Below are the code and all the weights of a small trained network. Each question names an input and a target symbol and asks about switching units off, where a switched-off unit gives its printed mean instead of its output.

import numpy as np


def w(rows, s, z=0):
    codes = np.array(rows[::2]) - 128.0
    scale = np.full(codes.shape[1], s)
    scale[-1] = z or s
    return codes * scale


def norm(h):
    return h / np.sqrt((h * h).mean(-1, keepdims=True) + 1e-5)


def f(y):
    return y / 2 * (1 + np.tanh(0.7978845608 * (y + 0.044715 * y**3)))


def softmax(a):
    e = np.exp(a - a.max(-1, keepdims=True))
    return e / e.sum(-1, keepdims=True)


def log_softmax(a):
    a = a - a.max(-1, keepdims=True)
    return a - np.log(np.exp(a).sum(-1, keepdims=True))


def net(x, mask):
    ids = ['αβγλμξπτω'.index(c) for c in x.split()]
    T = len(ids)
    res = E[ids] + P[:T]
    u = 0
    for l in range(2):
        q, k, v = (norm(res) @ M[l].T for M in (Q, K, V))
        z = softmax(np.where(np.tri(T) > 0, q @ k.T / 4**0.5, -1e9)) @ v
        res = res + np.where(mask[u], z, O[l][:, -1]) @ O[l][:, :-1]
        u += 1
        y = f(norm(res) @ A[l][:, :-1].T + A[l][:, -1])
        res = res + np.where(mask[u : u + 4], y, B[l][:, -1]) @ B[l][:, :-1]
        u += 4
    return log_softmax(norm(res)[-1] @ U[:, :-1].T + U[:, -1])


Q, K, V, O, A, B = {}, {}, {}, {}, {}, {}
E = w([
[120,110,121],'α',
[140,117,131],'β',
[134,129,181],'γ',
[179,3,129],'λ',
[125,154,146],'μ',
[155,97,87],'ξ',
[127,113,124],'π',
[169,130,78],'τ',
[214,162,136],'ω',
],0.029)
P = w([
[124,206,160],'0',
[148,9,133],'1',
[157,168,105],'2',
[120,216,13],'3',
[90,6,152],'4',
[179,223,182],'5',
[98,217,6],'6',
[67,22,156],'7',
[183,174,102],'8',
[95,241,1],'9',
[23,101,222],'10',
],0.0073)
Q[0] = w([
[95,18,123],'0.h1',
[198,60,183],'0.h1',
[64,122,47],'0.h1',
[178,172,254],'0.h1',
],0.0087)
K[0] = w([
[254,39,77],'0.h1',
[223,96,71],'0.h1',
[34,191,172],'0.h1',
[216,154,205],'0.h1',
],0.0075)
V[0] = w([
[72,127,116],'0.h1',
[202,245,138],'0.h1',
[32,234,165],'0.h1',
[87,109,138],'0.h1',
],0.012)
O[0] = w([
[148,121,208,114],'0.h1',
[183,67,188,70],'0.h1',
[133,107,5,3],'0.h1',
[204,100,2,121],'0.h1',
],0.0076,0.0061)
A[0] = w([
[254,121,10,102],'0.n1',
[184,113,215,252],'0.n2',
[142,181,111,104],'0.n3',
[183,219,160,193],'0.n4',
],0.0093,0.0017)
B[0] = w([
[30,163,179,217],'0.n1',
[90,134,16,254],'0.n2',
[196,49,213,132],'0.n3',
[124,36,3,174],'0.n4',
],0.0047,0.0054)
Q[1] = w([
[236,176,178],'1.h1',
[51,109,126],'1.h1',
[207,117,116],'1.h1',
[102,2,77],'1.h1',
],0.0087)
K[1] = w([
[159,169,171],'1.h1',
[121,51,193],'1.h1',
[161,158,109],'1.h1',
[10,150,103],'1.h1',
],0.011)
V[1] = w([
[252,103,155],'1.h1',
[93,49,161],'1.h1',
[56,91,99],'1.h1',
[116,163,80],'1.h1',
],0.012)
O[1] = w([
[150,123,74,1],'1.h1',
[117,205,202,239],'1.h1',
[139,225,190,250],'1.h1',
[1,221,58,114],'1.h1',
],0.0078,0.004)
A[1] = w([
[146,28,19,90],'1.n1',
[190,254,134,192],'1.n2',
[185,88,224,188],'1.n3',
[187,147,60,2],'1.n4',
],0.0092,0.0035)
B[1] = w([
[192,181,121,148],'1.n1',
[108,7,151,243],'1.n2',
[99,116,93,255],'1.n3',
[94,155,138,120],'1.n4',
],0.016,0.0053)
U = w([
[107,247,224,252],'α',
[144,124,128,61],'β',
[96,147,99,14],'γ',
[155,111,150,124],'λ',
[134,134,106,49],'μ',
[131,139,119,69],'ξ',
[144,111,131,81],'π',
[72,167,30,196],'τ',
[181,118,103,232],'ω',
],0.012,0.0034)

Each question gives the input, a string of symbols that net reads in full, and the target symbol t.
The units are the heads (4 rows each of Q, K, V and O) and the neurons (one row each of A and B). Each row of codes is followed by its name. A weight is (code - 128) times the scale printed after its matrix; where a second scale follows, it is the last column's (O, A, B and U).
mask holds one flag per unit, layer by layer, with each layer's heads first. A switched-off unit (its flag False) gives its mean, the last column of its rows in O or B, instead of its output. The means were averaged over made-up inputs and are rounded, as every weight is.
A unit's drop is (log p(t) with every unit on - log p(t) with that unit switched off) / (log p(t) with every unit on - log p(t) with every unit switched off).
The circuit of an input: a set's keep is (log p(t) with only the set's units on - log p(t) with every unit switched off) / (log p(t) with every unit on - log p(t) with every unit switched off). Starting from all 10 units, units are removed one at a time, each time the one whose removal leaves the highest keep (on an exact tie, the one counted first), for as long as the keep stays at least 0.8.
units of the circuit, in order: the units of the circuit, biggest drop first
k most important neurons: the k neurons with the biggest drops, biggest first
k most important neurons of layer l: the k neurons of layer l with the biggest drops, biggest first
drop when u is switched off: that unit's drop, to one decimal
input α α ω β ω α β π, target α: units of the circuit, in order	[1.h1]
input α μ τ α λ β α α π γ, target τ: 3 most important neurons of layer 0	[0.n2, 0.n1, 0.n4]
input ω ω α, target ω: units of the circuit, in order	[0.h1, 1.h1, 1.n1]
input β ω ω β ω α, target ω: 2 most important neurons of layer 1	[1.n1, 1.n2]
input α ω α, target τ: 2 most important neurons	[0.n4, 1.n2]
input α β α α β ξ γ, target τ: units of the circuit, in order	[0.h1, 1.h1]
input α α α τ λ α α μ β ω, target τ: 3 most important neurons	[0.n1, 1.n4, 0.n4]
input τ π α ξ π β μ β, target α: 2 most important neurons	[1.n2, 0.n2]
input ξ β α λ ω ω α λ β, target ω: 2 most important neurons	[0.n1, 1.n1]
input α α ξ μ, target τ: drop when 0.h1 is switched off	1.4
input α λ β β π ω, target ω: drop when 1.h1 is switched off	0.4
input β α α ω α ω α ξ, target α: drop when 1.h1 is switched off	0.4
input α α α ξ π ξ ω, target τ: drop when 0.n1 is switched off	0.2
input π π ξ α β α α β μ ξ ω, target ω: most important neuron of layer 1	[1.n1]
